Each row of numbers stands for one object and depends on some of the facts below. Use the named rows to name the rest.

Some rows with their names:
poskete: [-35   7  -7   4   4  33  -3   7 -18  -7   2  14   9  12  -1 -14  -3  -6
  16  -6 -23  -4   9   3  12  -3  17]
simen: [ 14   9   7  -5  15 -10  -5  -3 -10   9 -10   3   2   3   0   4  -1   1
  -4  -1  -2   0 -24   4  -9   2 -13]
lineklil: [ 12   6   5   1  12 -14  -6  -7 -11   2 -20   0   9  -2  -1  14  -2   4
  -5  -7  -9  -1 -11  -3 -16  -7 -13]
gogo: [ 42   7  -4  10   5  12  13   5   7 -10  16   1   3  -3  -3  11   0  -2
  10 -14 -10   3   5 -10   9  22   9]
gravor: [-11  -7   0   1  16  13  -8  14   1   6 -13   4   5   7   0   4 -13  13
  -1  -2 -14  -2  17  -1 -10 -12 -14]
dreskam: [ -9  -3  -4   3 -17   6  14  -5   4   1  18  20 -22   4  -7   9  -3 -22
  -3  -1  24  -1 -16  14   2   5  26]
vogri: [-11   3  -5   2   7  -7  -2   6  -6  -3   3   0   0  -9  -1   2   5  -3
  -5  -4   2  -1  -7  -2  17   6 -18]
lababre: [-18  -2   2 -14  22  15  -8   9  -6   0  10   2  15   5  -2  -2  -6  15
   1   9  -7   1  14  -3  -4  -6  -1]
petregran: [-13   8  -1   5   0  -6  -2   6 -11   1  10  -2 -35  -5   0  -1   8  -8
  -1   6   2  -4   3  -5  10   0 -19]
momebin: [ -6  -2   2 -12 -16   1   3 -12  26  24 -12   2 -16  -6  -2  14  -9   2
  -3  21   8  -2  -3   0  -4   1  26]
ginokal: [ 9 -4  3 -1  5 -6 -3  2  5  6 -1 -2  2  3  1 -5 -1  3 -4  3  7  2 -9  5
 -2  2 -9]
rodror: [  6  -3   1  12  -7  -6   0  -3 -10 -10   1  -1 -13   3  -1   1   1  -5
   1  -6   0  -2  10  -1 -11 -10   0]
fludrulik: [  3  -9   3  -8  -9  -1   5  -4  23  22   1  10 -18  -1  -4  17  -9  -3
  -9  13  22   0 -12   8  -5   3  10]
fele: [ 11   3   4 -14   9  -7   4  -4  -5  -5  -9  -2  -6  -2   4   1  -3  -6
 -19   0 -12   2 -12  -9 -10  -2  -9]
befur: [ -7  -4   0 -10 -16   1   2 -12  22  20 -10   3 -11  -7  -2  12  -7   0
  -1  16   6  -2  -3   0  -2   1  26]
madres: [-17  -5  -6   5  14  18  -2  11  -8  -9  -6  12  20   6  -2   4  -9   3
   0 -15 -14  -1  11   2   1  -7  -4]
deskel: [ -1   0  -3  -1   1  -2   3  -1  -1 -10  -1   1  16  -3   0   0   3  -2
  -3  -9   0   2  -4   2   4   3  -3]

How the objects are related:
vogri plukinol petregran; stolok plukinol dreskam; braste plukinol bobral
mazi plukinol vezin; vezin plukinol nugrer; dudefla plukinol fodupil
trasu plukinol poskete; gifo plukinol tuper; skoles plukinol rumo
traplon plukinol nugrer; kaski plukinol brato; briresku plukinol dolen
brato plukinol dreple; stapluk plukinol fodupil; plodak plukinol griden
pebon plukinol rodror; falo plukinol fodupil; tupla plukinol dreskam
fisu plukinol briresku; flenak plukinol poskete; raplol plukinol petregran
rodror plukinol tuper; risok plukinol dreskam; totrok plukinol dolen
gudol plukinol gifo; goze plukinol bradretem; bristi plukinol grutaflun
sises plukinol bobral; zipor plukinol dreskam; tibratrek plukinol sibri
poskete plukinol dolen; notostin plukinol grutaflun; ladur plukinol dreple
brupes plukinol tetre; grugruk plukinol gifo; fulel plukinol gifo
klabrin plukinol petregran; klopun plukinol dreskam; kaplus plukinol brutram
vesken plukinol nugrer; busul plukinol dolen; dreskam plukinol rumo
ginokal plukinol zepil; fodupil plukinol dolen; nudrim plukinol gaplar
sufedren plukinol druku; gravor plukinol gifo; starabi plukinol rumo
vuste plukinol bradretem; lepo plukinol goze; gretebul plukinol briresku
petregran plukinol tetre; botrame plukinol tuper; plozul plukinol dolen
fele plukinol dreple; sibri plukinol tuper; fogu plukinol grutaflun
drukla plukinol gaplar; lineklil plukinol rodror; viforil plukinol petregran
simen plukinol skoles; sitibru plukinol petregran; fludrulik plukinol dreskam
lomem plukinol skoles; stigetren plukinol briresku; gogo plukinol druflel
nutri plukinol druku; lababre plukinol bobral; deskel plukinol druflel
taklar plukinol totrok; trosok plukinol sibri; momebin plukinol totrok
brokladek plukinol petregran; ninovu plukinol bobral; befur plukinol totrok
bobral plukinol druku; brutram plukinol tetre; fleflu plukinol totrok
sedrodas plukinol bristi; radrik plukinol bobral; gralogri plukinol totrok
rudru plukinol druflel; zepil plukinol rumo; gaplar plukinol nugrer
biplor plukinol fodupil; madres plukinol sibri; griden plukinol tuper
baban plukinol dolen; pluzen plukinol skoles; vogri grolor gretebul
dolen grolor stapluk; dolen grolor klabrin; braste grolor notostin
braste grolor gifo; vezin grolor klopun; vezin grolor fele
tuper grolor lineklil; tuper grolor simen; totrok grolor momebin
gudol grolor zipor; poskete grolor fogu; poskete grolor grutaflun
poskete grolor fleflu; poskete grolor gaplar; poskete grolor gravor
dreskam grolor momebin; dreskam grolor busul; dreskam grolor fludrulik
dreskam grolor ladur; druflel grolor kaplus; druflel grolor trosok
tetre grolor viforil; tetre grolor vesken; lepo grolor goze
lepo grolor trasu; plozul grolor befur; plozul grolor risok
plozul grolor ladur; sibri grolor druku; drukla grolor grugruk
lomem grolor zepil; gogo grolor sitibru; gogo grolor viforil
nutri grolor tupla; nutri grolor bobral; deskel grolor ginokal
ninovu grolor sedrodas; ninovu grolor fogu; ninovu grolor stigetren
ninovu grolor grutaflun; radrik grolor raplol; gralogri grolor raplol
rudru grolor ladur; biplor grolor falo; madres grolor fogu
madres grolor lababre

Which object is each row?
No name comes twice in this set of rows, the named rows included.
[ 22  -3   5  -8  16  -9   2   0 -10   5  -8   2  -9   4   2  -9  -7  -6
 -20   5  -2   2 -27  -2  -5  -1  -8]  klopun
[ 52  11   3   6   2   7  12  11  13   8   9  -5  -5  -4   0  11  -2   6
  12   1  -4   4   9 -14   1  10   9]  vesken
[ 32  12  -4  17   1  10  10   8  -7  -9  27   0 -36  -4  -4   8   6 -11
  14  -7  -8  -1  10 -14  12  20   4]  tetre
[ -2   2   5  -3   1  -4  -1  -4 -11  -7  16  -6  -9   2   0  -6   5   1
   2   8   4  -1   8  -3  -9  -5   5]  druku
[ -4   2  -1  -1   4  -5   0   4   0  -1   0  -2  -4  -5   0   3   2   1
  -4   0   1   0  -3  -3   9   4 -13]  brupes
[-2 -2  0 -6  8 -3  2 -1 -3 -7  7 -3 18 -3 -1  0  1  4 -2  1  3  2  0 -2
 -1  1  3]  sufedren
[ -8   5   0   5  -2  -4   1   3 -10  -3   9  -2 -27  -2   0  -2   7  -7
   1   3   2  -3   4  -3   3  -1 -10]  brutram
[  3 -33   0   5  20 -16  -7  -1  20   1 -12  -6   4  -3   5  -5  -1  -7
   7  -7  13   0  27  -5   0  -6   2]  trosok
[-20   4   4  -9   6  25  -7  13   3   3   3   4 -22  15   3  -4  -6   4
   3   4 -16  -4  23   2 -13  -8 -16]  grutaflun
[ 5  8 -2  2 -2 -1 11  7 -5 -3 -3  3 24 -5  2  2  4 -3  4 -8  6  4 -4  1
  8 -6  7]  drukla

The same objects again, as new rows of numbers:
Some rows with their names:
petregran: [ -3 -10   9  -1  -9  -3   6   2  -2   1  10   4  -3   3  -2   0   3  -2
   0  -7  -2   1   4  -4  -1  -4   3   8   2  -4   1   1   1   3   6   0
   4   5  -5  -1   6  -4]
vogri: [-15   3   8  -2  23   2   7  14 -20  -1 -13   6  -5   9   5   2   7   4
   1  -5   0  -9   8  -2   1  12   3   4   0   4  -4  -5   1  -4   3   7
   8 -16 -16  -5  -4  -5]
klabrin: [  2 -15  19   1 -21   1   4  -1  11   2   8   5  -4   6  -6   0   3 -11
   2   1  -6   0   4  -4  -5  -1   8  15  10  -7   0   4   5   2   4   0
  -8  -6  -2  -5  12  -4]
totrok: [  1   2   2 -19  35  -2  -4  13  -1  -2 -24   2  -3  -4  -4  -3  26  -4
  -1  -3  -2  -8  -2   5   8  13 -11 -24  -5  17  -1  -2   4 -12   1   1
  -1 -17  15   1  11   2]
gralogri: [  4  17  -4   7  23   1 -12   6  19 -11 -14   0  -7  -4  -1   1  16  -5
   0   4   1  -5  -6  -1  10  11  -8   1   9   6  -8   3  -8  -5  11   9
  17 -25  -1   3  -1   1]
bradretem: [ 2 -3 -1  4 -6 -3  2 -1 -2  1 10  1  1  0 -4 -1 -3  4 -1 -5 -1  0  1  0
  0 -4 -2  0  1 -5  1 -1  0  2  1 -2  5 13  6  1  4  0]
gravor: [  1  -2   8   3   1   0   0 -11   3  -3  -8  -4   4  -4 -10   1 -15   1
   1   3   1   8  -1  -2   6  -5  12   1  -6  -1   2   8  -4  -2   4  -2
 -10   5  -4  -1   5 -10]
poskete: [ -5   9   2  18   6  -5  -8   9 -17  -6 -25   2  -6  -8  -1   3   7   8
  -1   4   3   1  -3  -4  10  15   4 -10   0   8   3  -9   9  -8  -3   5
   0 -12  10   3  -6  -3]
zipor: [  8  -2 -10  -3 -16   5   5  -5  18  11  30  -1   3   3  12  -1   3   3
   2   0   1  -1  -3  -1  -5  -2   3   4   1   4   5  -7   0   2  -7   1
  -3   0   0  -4  -8  -2]
rudru: [ -4  10 -12   6  28   8   1  -1 -35 -10 -18   2   1   4   6   5  11  -9
   1  -9  -2   0  -5   4   5   4 -11  -7   2  -4  -6  -3  12  -1  -4   2
  -4  -4   2  -7  -4   7]
brutram: [-1 -7  9  1 -8 -2  5  1 -3  1  9  3 -3  2 -1 -1  1 -2  0 -7 -1  0  4 -3
  0 -4  3  5  2 -3  0  2  0  3  5 -1  4  9 -2  0  6 -4]
dudefla: [ -1  -2  -5  -8  -6  -4  -7   3   8  -1  -4  -2  -2  -4 -10  -2   7  -2
  -2   6   4   0  -4  -5  -4   2   0   4   2  -3   0   7  -4   1   3  -3
  -1  -2   2   1  -4   4]
griden: [  1  -3   8   4   4   0   2  -4   0   0   3  -1   2  -5 -10   0  -9   2
   0  -5   1   3  -1   1   3  -9   4   0  -4  -2   2   5  -3   1   4  -2
   0  11   2   0   6  -6]
stolok: [  5  -2 -16  -3 -14   2   5  -5  14   8  28  -2   5   3  17  -1   5   4
   1  -2   2   2  -2  -3  -1  -1   3   3  -2   7   3  -5   0   3  -3   1
  -4   0  -4  -2  -9  -2]
lineklil: [ -3   0   6  -4  12   1   3  -7  -1   1  -4  -3   3  -2 -11   0 -15   4
   0   2   3   1   0   1   0  -6   7   1  -7  -2   1   7  -9  -1   4  -2
  -4   8  -7  -3   3  -9]
sedrodas: [  3  -1  -9   3 -15  -5  -1  -6  -2   1   3   0   4   7   2  -1 -12   4
   0   2  -2   8   2  -1   4   8   0  -1   3  -8  -1   0   2   0  -1  -4
  -4   7   2   0   3   2]
pebon: [  1  -2   8  -2   5   2   1  -8   4  -1  -5  -3   4  -3 -11   0 -13   0
   1   2   1   4  -1   1   2  -7   7   1  -5  -2   0   9  -5   0   5  -3
  -7   6  -4  -2   4  -7]

Rows to name:
No name comes twice in this set of rows, the named rows included.
[ -4   7  10  31  -2  -3   0   3 -26 -13 -26   0   1  -3  19   5  -2   6
   2   7  -2   4   2   2   3  14   3 -14   0  12   3 -12   8  -5 -13   7
  -5 -26  -7  10   2   9]  ninovu
[  6 -11  -6 -38  16  -9  -4   0  20   0 -10  -1   0  -2  -4  -9  27 -12
  -2   4  -1  -2  -3  -1   4   9  -9 -20  -7  13   0   7  -3  -8   6  -8
 -13 -12   8   3  15   7]  momebin
[-3 -1 -9 -5 -3 -2 -5  1 -4 -4 -5 -3 -3 -4 -9 -1  9 -7 -2  3  6  2 -7 -5
 -5  0 -1  8  3 -9 -1  7 -1  4  1 -3 -1  2  1 -2 -8  6]  befur
[ -4   9  11  18  19   1  -5  -1 -16  -7 -33  -2  -1  -5  -3   5 -11   7
   2   5   1   5  -1   0  15  10  12 -10  -6  10   2  -2   6  -9  -1   5
 -13 -12  -1  -1   1 -12]  madres
[  7  16  10  24  16   3   1   0   5 -16  -8   1   1  -1  19   4   3  -5
   2   0  -5  -3   1   7   6   4 -12  -6   9  10  -6  -3  -8   0   1  11
  17 -33 -14  12  10  10]  radrik
[  7  -4 -18 -10  -8   2   7  -8  15   7  24  -2   6   4  19  -2  11   0
   1  -4   1   2  -3  -3   2  -1  -1  -3  -3   9   3  -3   2   3  -3  -1
  -9   0  -3  -2  -5  -1]  fludrulik
[  4   0 -21   2 -13   5   6  -8   5   5  28  -3   5   3  17   0   7   1
   1  -6   3   4  -6  -4  -2  -5   2   5   0   2   2  -3   2   7  -6   0
  -5   6  -5  -4 -14   0]  risok
[ -6  10   8   7  31   4   1   8 -16  -1 -15   2  -1  -2  -6   2  -2   9
   1  -4   1  -8   1   6   4   4  -1 -10  -4   5   0  -4  -1  -6  -3   5
  10  -2   4  -3  -1  -6]  tuper
[  0  11  -8   3  15   8   3   8  -1   6   5   1   1   2  12   2   9   8
   2  -1   2  -7  -1   3   1   9  -1  -6  -1  13   2 -12   3  -4  -9   7
   3 -13   1  -5 -12  -4]  lomem
[ -4   8  13  13  15   4   5   9 -22  -7 -19   1   2   0   9   3   0   2
   2   4  -2  -7   3   9  -7   6  -7 -11   1   8   0  -8   0  -2 -14   6
   6 -22  -7   4   3  13]  braste
[  1  -6  -6 -13   2  -4  -3  -3   4  -1   0  -2   0  -1  -4  -3   9  -6
  -1   2   2   2  -3  -3  -1   0  -3  -3  -1   0  -1   5  -1   1   3  -5
  -4   0   2   0   3   5]  busul
[ -8  10  -1  -3  23   1  -7  15  -8  -3 -23   1  -6  -4 -11   0  12   3
  -1   8   5  -9  -4   1  -2  14  -4  -4   1   5  -1  -1  -2  -7  -3   5
   8 -16   4  -3  -8   3]  biplor
[ -1  10  16   5  31   9  -2   1  -5  -1 -27   0   0  -4 -14   4  -8   2
   3   3  -1  -4  -2   6   4   3   4  -5  -4   4   0   1   1  -8  -2   5
  -5 -10   3  -7   3  -9]  gudol

The same objects again, as new rows of numbers:
Some objects and their rows:
rudru: [-10   5  -5  -1   1 -12  -4   7   2   9 -14 -20  19  -8  -1  -9   4  11
  -5  16   3 -17  24 -11  -9  27  25  -2   0 -21   1   9  25   5 -32   1
  -8   3   4  39   7 -24]
dreskam: [  2   5  -4 -11  -4 -15   2   4   7  -5  -9 -10  13 -16   2   0 -10  20
  -1  22  -2  -2  33 -18   0  18  22   0   7 -18  -2  13  -4  -1 -40   3
  -5  22  -8  17   5 -19]
rumo: [ -5   5  -9 -11  -2 -11 -19  10   7   4 -18 -11   6 -11   3  11   1   3
  -9  12  15   6  10  -1   4   4  31   5  -2 -11   4  -1  -1   7 -13  16
 -13   2  -5  10   2   4]
sises: [-12   8  -6  -3   6  -2  -7   8  -5   3 -25 -11  11 -12  -7   5   4   2
 -18  10  17   2   8  -4   5   8  28  -1  -7 -18  -2  -5   6  13  -7  15
 -15   2 -13   5  -8   5]
brupes: [-12   5  -1  -9 -12 -10 -11  11   2   8 -21 -17   4 -15   1   8   4   1
 -11   8  23   2   9   1  -4   7  22   7  -8 -10   1  -2   2  10  -8  18
 -11   1  -3  10   1   2]
rodror: [ -6   3  -6  -8  -7  -8 -20  13   3  10 -15 -12   2 -10   1  12  -1   2
 -13  12  18   3   4   1  -2   1  29  -8  -9  -8   5  -5   7   4 -14  16
  -2   3  -5  10  -5   1]
busul: [-14   1   1  -6  -6  -9  -7  12  -4  -6 -15 -16   1  -7   3   5  -4   2
  -8  12   9   5   6  -7  -2   9  24   4  -6 -11   1   0   4   7 -14  22
  -9   7  -9   9  -1   2]
grutaflun: [-10   2  -1 -13   2 -13 -13  13   9   5 -15 -23  11 -15  -1  18   8  -2
  -6   9  18   3  13 -11   1  -7  37   0  -9  -7  12   0  10  12  -5  15
 -19  -1  -8  18  -3   4]
fodupil: [-14   1   1  -8  -4  -7 -18  11  -3  -3 -16 -15  -2  -6   5  10  -2   0
 -11  11   8   5   2  -3   2  10  29   4  -6  -8   9  -1   3   7  -8  22
 -12   7  -4  16  -3   3]
gravor: [ -6  -1  -2  -4  -5 -12 -13  16   6  10 -15 -14  10 -12  -2  12   1   0
 -10  11  17  -2   5  -1  -6  -5  30 -10 -12  -9   3  -3   6   6 -10  14
  -4  -1  -9   8  -3   3]
starabi: [ -5   3  -8  -7  -2 -12 -13  10   6   4 -19 -12   8 -12   3   9   0   3
 -10  12  13   3  11   0   2   2  28   5  -2 -11  -2  -1  -1   9 -12  16
 -14  -2  -5   8   3   5]
stigetren: [-14  -2   5  -5  -1  -9 -11  15  -1  -3 -16 -17   7  -9   2  12   0  -2
  -9   9   8   2   3  -6  -3   4  30   4  -9  -7   6   0   3   9  -4  22
 -17   2  -7  15  -1   5]
ginokal: [ -5   5  -8  -6  -3 -10 -19  11   6   6 -22 -11   2 -14   4   9  -1   1
 -10  15  11   2  13   3   4   1  27   5   4 -10  -4   2  -6  10 -13  16
 -15  -6  -1  10   0   2]
gretebul: [-16   1   4  -3  -4  -4 -19  12  -5   0 -20 -14  -7  -9   5   8  -3  -3
 -13  14   5   0   6   1  -1   7  25   3   1  -8   2   2   0   8  -8  23
 -13   0   0  17  -4   3]
goze: [-11   6  -8 -12  -4  -9 -20   8  -1   6 -17 -18  -2 -10   4  10   3   0
 -13  13  17   6  12  -2   6   4  27   0  -5 -10   7  -1   6   9 -11  18
 -12  -1   0  15  -5   5]
lababre: [-12   5  -2  -3  10  -4  -6  11   1   2 -23 -13  17 -16  -9  10   7   0
 -16   9  16   0   9  -8   2   2  33  -3  -9 -17   2  -4   6  15  -3  12
 -20   0 -16   7  -9   5]
botrame: [ -8   2  -6  -5  -6 -10 -15  12   2   9 -17 -13   6 -11   1   8  -1   1
 -13  12  18   0   5   0  -4  -1  26  -6  -9 -10   0  -5   6   6 -12  18
  -2  -3  -5   8  -2   3]

Which object is each row?
No name comes twice in this set of rows, the named rows included.
[-14   6   3 -17 -17  -8  -4   8   7  18 -28  -3  10 -20  -3  10  19 -19
  -2 -13   3   3  -7   8  10  15  20  20 -23 -32   0  14   1   3  -4  34
  11  12   5  10   7  -6]  raplol
[-12  10  -8  -5   4   0 -16   6  -6   3 -25 -10   8 -13  -4   7   5   2
 -21  13  18   5  10  -2   7  10  29  -2  -6 -17   3  -4   5  13  -8  15
 -15   4 -10   7 -12   5]  bobral
[-12   4  -7  -9  -3 -14 -10   8  -1   7 -18 -21   1 -11   5   8   3  -3
  -9   9  14   2  16  -5   3   1  26   1  -6 -10   0  -2  10   9 -10  21
 -11  -8  -3  13   0   7]  kaski
[-10   2  -4  -9   2 -15  -9  11   4   6 -17 -22   6 -13   2  12   4  -4
  -6   8  16   1  16  -9   1  -5  31   1  -9  -9   3   0  10  11  -6  19
 -16  -8  -6  15   0   8]  sedrodas
[-12   7  -2 -13 -12  -8 -17  10   3   8 -19 -16   2 -15   0  11   5   2
 -11   8  24   6   7   1  -1   9  24   7  -7 -10   9  -4   3   9  -9  17
 -11   6  -3  13  -1   0]  brutram
[ -9  -5  17  -8   3 -14 -15  15  11   0 -14 -17  22 -19   3  22   8   5
  -8  11   0  -8  14 -20  -3  -4  40  -5  -8  -9  19  14  -1   8   0   6
 -28   8  -5  42  -6  -5]  poskete
[-10   5   0  -9  -5  -8 -21   2   2   9 -21 -12   0 -17   9   9   2   8
 -18  17   6  -7  24  -5   7   6  21  -7   0 -14   5  12   1   3 -11  10
 -11  -1   6  32  -6  -4]  druflel
[-12   1   0   2   1  -9  -9   9  -1   4 -14 -18  17  -3   0  -7   2  10
  -7  16  -4 -17  14  -8 -10  32  28   1   0 -19   4   8  22   5 -27   5
 -12   5   5  44   7 -22]  plozul
[-13   5  11  -8 -19  -7 -17   6   2  14 -27 -13  -1 -28   4   8   4   8
 -17  12  15  -9  21   2  -3  10  12   1   1 -14   1  10  -7   6  -7   9
 -12   0   6  30  -3  -9]  vogri
[ -9   9  13 -13  -7  -4 -13  -1   1  18 -19  -6  11 -15   7   5  -7  26
 -18   7  19 -15  17 -13  15  13  13   0  -1  -6  18 -12  -2  -9   5   9
 -10   1  -8  39  20  -5]  tetre
[ -6   2  -8  -6 -11 -11 -22  11   2  10 -16 -11   2 -11   1  10   0   4
 -15  14  18   3   5   3  -3   3  27 -10  -9  -9   4  -4   4   3 -15  15
  -2   2  -4  11  -7   4]  gifo
[-11   7 -14  -2   4 -11  -3  12   0   6 -11 -25  16  -2  -6  -8   3   4
   0  13  12  -6  13  -8 -12  22  31   6  -3 -15   0  -3  33  10 -32  10
  -6   0  -2  23   8 -16]  ladur
[-14   7   6 -11 -15  -8  -9   9   1  13 -22 -14   6 -17   0   5  -1   9
 -11   2  30  -1   5  -2   0   9  15  11  -7  -7   6 -13   1   4   2  17
  -9   0  -9  13  13   2]  sitibru
[ -9  -2   4  -9   6 -17  -6  16  13   5 -15 -26  21 -18  -3  21  12  -4
  -4   7  17  -1  15 -17  -5 -14  41  -1 -12  -7  10   4   8  14   0  13
 -24  -7 -11  20  -2   4]  fogu

